(in the rows, 128 means zero)
Each row has a hidden stage along a path, written after it and counted from one end. A new block has a new path.
[ 90 150 117 139 114 127 137 117 139 127 116 143 136 137 101 101 112 162
 157 128]
5
[113 144 122 123 116 116 161 130 129 122 133 164 121 134 122 118 128 133
 138 105]
1
[ 90 131 127 135 119 127 137 123 132 129 104 133 135 128 119 108 110 144
 143 148]
7
[ 64 145 139 127 144 121 170 118 128 118 118 160 132 130 124 128 134 130
 159 123]
2
[ 52 136 132 127 132 117 170 141 136 137 112 160 130 127 122 138 133 127
 141 126]
0
[105 168 127 129  99 108 134 148 137 114 121 141 119 142 121 103 132 147
 149 121]
5
[ 22 136 122 138 156 153 175 121 120 112 115 128 150 123 120 135 122 131
 138 147]
4
[106 149 122 122 116 129 135 119 131 114 114 132 126 136 117 100 123 154
 130 170]
8
[ 87 137 136 123 120 122 149 136 139 137 124 160 123 137 118 138 131 147
 163 115]
2
[ 57 136 131 133 137 134 158 120 135 103 123 120 131 135 133 117 135 142
 141 135]
4
[124 145 121 127 129 127 154 142 135 117 131 209 121 139 132 128 132 127
 130 119]
1
[ 81 147 118 140 118 147 145 132  84 113 117 131 129 129 135 118 113 142
 145 127]
4
[  4 140 138 153 143 128 154 105 103 121 111  89 152 110 129 118 127 147
 127 195]
7
[199 156 137 113  78 109 121 161 124 107 122 177 101 156 132 102 131 138
 151 102]
4
[125 155 122 127 110 131 136 143 138 106 125 155 123 143 124 111 132 136
 140  83]
3
[ 34 134 145 138 150 113 179 130 121 125 125 151 126 130 126 131 136 124
 141 125]
0
[162 139 122 129 100 110 141 147 152 119 135 178 112 155 135 123 135 144
 156  89]
1
[110 140 125 124 124 137 155 128 137 123 130 126 137 141 136  86 126 154
 128 134]
8
[114 150 121 148 108 118 136 128 131 129 126 131 130 141 135 104 122 157
 137 120]
6
[ 35 148 124 140 137 124 168 125 135 131 129 144 125 133 122 151 129 119
 142 125]
0
[ 17 126 126 142 252 121 178 131 115 119 126 129 131 127 114 142 131 140
 135 157]
3
[ 78 156 135 137 115 130 190 122 107 114 119 110 144 135 118 108 134 147
 134 145]
8
[ 49 142 110 138 136 126 165 135 131 128 117 133 131 130 122 119 140 139
 134 137]
3
[ 84 148 128 132 105 128 158 133 136 127 135 162 127 147 132 128 130 122
 152 106]
0
[146 147 123 116  99 119 131 132 146 120  84 179  95 153 133 107 125 144
 156  99]
3
[ 24 125 190 135 128 128 170 138 134 121 123 153 118 145 125 128 132 125
 147 122]
1
[106 142 122 128 113 122 138 125 116 122 117 136 126 134  95  98 139 146
 141 147]
7
[150 147 129 120 130 142 128 139 124 125 113 134 120 138 129 105 128 154
 135 131]
6
[126 146 126 129 126 123 143 118 133 124 125 130 117 134 118 132 121 150
 138 134]
7
[127 145 103 125 101 122 139 137 139 111 110 153 125 145 140 109 119 136
 160 118]
3
[ 69 144 124 123 135 127 148 120 130 105 133 146 130 138 119 131 137 143
 135 129]
3
[ 34 140 121 127 132 130 131 110 114 123 120 121 138 132 119 115 139 139
 130 144]
7
[227 150 117 120  85 102 133 137 165 122 155 190 101 174 135 103 130 135
 165  82]
2
[ 90 148 124 128 115 121 140 141 137 112 119 140 128 141 126 121 142 145
 160 119]
4
[ 48 139 131 128 142 111 157 128 148 132 134 149 116 135 119 134 130 126
 136 126]
1
[ 99 152 138 140 121 111 137 139 145 123 129 168 125 138 127 121 128 126
 153 119]
2
[103 147 124 128 113 123 137 140 130 130 129 140 142 137 123 110 138 145
 136 124]
4
[ 92 155 125 130 124 133 142 116 141 130 116 153 136 134 130  98 123 151
 150 156]
7
[ 80 144 101 121 116 117 159 144 132 140 127 158 134 127 123 125 130 133
 145 122]
2
[123 158 116 122 106 121 143 150 150 112 133 164 109 143 132 108 136 140
 159 108]
2
[ 18 153 127 110 134 130 154 116 114 100 119 126 143 123 129 115 102 125
 132 133]
4
[117 150 120 121 114 121 109 139 114 123 131 137 125 139 123  88 117 179
 140 125]
7
[ 72 146 127 116 138 120 165 128 136 122 127 160 130 133 109 121 125 134
 148 112]
2
[147 148 131 121 110 136 131 138 137 121 128 143 127 140 124  85 126 165
 142 119]
7

Each row has a hidden stage along a path, written after it and counted from one end. A new block has a new path.
[141 166 127 105 119 199 192 154 128  92  82 180  93 115 116 116 221  90
 139  52]
3
[173 137  99 106 118 208 190 133 105 108 112 169 102 122  96 140 216 130
 128  65]
1
[172 148 133  96 124 191 246 147  97 116  56 150 110 131 132 148 226 103
 126  70]
2
[153 139 142 141 128 183 184 153 118 112  95 156  93 122 119 153 169  94
 190  51]
3
[155 126 130 114 113 192 197 148 102 103  90 148 107 110 107 142 214 111
 149  36]
2
[169 142 108  84 125 203 190 124 104 137  87 139  88 124 130 136 225 125
 109  84]
1
[145 146 127  93 116 203 203 140  71 110  91 151 108 123 124 153 205 106
 112  69]
1
[146 142 106 140 117 204 186 161 116 129 115 145  79 105 109 137 195  95
 177  22]
3
[171 137 120 121 117 187 172 164 121 123 177 153  91 110 118 153 201  82
 179  32]
3
[135 134 128 104 131 197 187 142 116  83 113 157 101 124 101 157 200 128
 165  63]
3
[144 158 128 123 153 215 187 138 119 118 103 145 112 100 135 131 195  96
 173  49]
3
[166 141 138 116 137 207 184 143 100 117 114 141 103  98 105 145 181  88
 166  58]
3
[146 163 124 116 105 182 176 146  93 110  63 145 105 126 105 145 213 126
 129 105]
1
[160 152 118 116 129 192 199 125 107 100 163 130 122  98 141 176 196 106
 131  76]
1
[178 143 129 115 126 188 185 140 100 109  61 162 111 125 144 113 214 115
 104  76]
1
[160 141 121 113 119 199 179 167 104 115  99 160 107 114 110 129 210  79
 198  42]
3
[179 144 118  85 118 208 194 150  99 112  81 139  98 128 120 140 215 128
  99  94]
2
[161 126 177 112 129 187 184 158 115  96 107 146 115 106 130 130 207  97
 156  52]
3
[159 132 130 108 111 199 230 127 106 109  90 145 107 125 141 136 222 103
 144  80]
2
[146 137 120 111 100 205 188 133  95 138  66 141  98 103 129 140 216 128
 113  64]
1
[153 140 138 107 137 232 191 142 114  94  92 130 114 133 138 173 201 119
 113  79]
1
[162 139 144 107 134 212 201 128 102 111 104 151  87 114 115 137 189  88
 186  43]
3
[162 158 120 104 128 193 184 150  94  89  84 150  93 127 143 136 228 101
 123  77]
1
[163 135 121 108 145 208 195 148 103  92  74 157  83 119 121 141 213 113
 147  58]
2
[160 155 134  99 129 201 205 122 121  76  73 147  93 126 118 150 233 119
 119  50]
1
[145 143 145  95 123 173 187 148 109 116  99 142  99 120 120 140 195 157
 247  64]
2
[147 152 125 101 128 213 229 140 117  57  74 145 119 141 108 141 224  94
 117  63]
1
[155 152 130 109 123 208 197 135  98  90  92 149  92 121 113 131 211 110
 121  56]
1
[154 139 126 106 116 200 186 132 118 111  56 141  88 124 104 152 204 108
 117  56]
2
[160 154 114 119 135 194 178 138 108 102 123 126 106  98 115 132 196  91
 162  50]
3
[152 152 126 109 134 166 174 144 104  92 104 147 100 117 110 152 213 128
 153  58]
3
[138 157 139  76 140 190 191 126 114 101  88 160  91 135 108 137 213 116
 130  80]
2
[154 136 127  98 127 189 206 144 111 114  65 154 104 137 121 142 224 114
 133  88]
2
[160 146 101 123 135 198 189 187 113 125  94 145  90 125 117 138 212 111
 148  62]
2
[154 148 131  66 123 200 206 126 109  96  82 154 105 114 112 144 228 127
 144  37]
2
[145 135 122 112 116 215 202 130  98 125  83 144 118 121 130 154 210 117
 122  90]
2
[172 154 123 111 121 159 183 136  56 118  99 146 100 129 140 140 212 106
 161  74]
1
[178 139 150 120 130 200 197 137 104  85  67 141  99 131 123 154 216 132
 128  80]
2
[153 145 134 130 134 191 185 159 108 116  83 148  95 123 100 146 214 110
 218  46]
3
[160 154 122  52 114 217 181 136 107  99  85 137 112 134 121 148 228 121
 128  76]
1
[123 139 120  97 120 192 210 149 108  82  95 161  82 121 142 146 231 113
 116  69]
1
[177 143 135 143 118 206 177 147 121 108  97 141  94 128 115 153 247  93
 169  59]
3
[181 130 129 124 126 190 174 163 119 107 112 161  87 113 106 128 199 108
 176  47]
3
[136 139 132  96 128 215 209 132 127 121  59 137  87 130 118 144 254 123
  58  69]
1

Each row has a hidden stage along a path, written after it and counted from one end. A new block has a new path.
[129 117 126 121 130 125 132 134 130 142 117 123 117 124 126 138 130 127
 129 129]
5
[137 134 129 120 174 105 143 131 131 162  98 126  98 130 129 138  85 127
 149 151]
2
[131 140 121 120 177 104 150 130 134 151 106 133 100 114 113 131  77  88
 162 155]
5
[125 138 132 100 140 114 134 118 132 149 114 116 113 124 133 133 116 118
 135 144]
3
[115 127 115 108  66 154 117 138 128 138 110  95 139 142 129 130 178 123
 103 120]
2
[137 140 118 128  96 133 126 130 130 129 123 103 133 150 116 142 163 128
 113 119]
3
[125 133 126 120 139 126 147 127 133 137 193 121 117 126 128 135 136 129
 114 144]
4
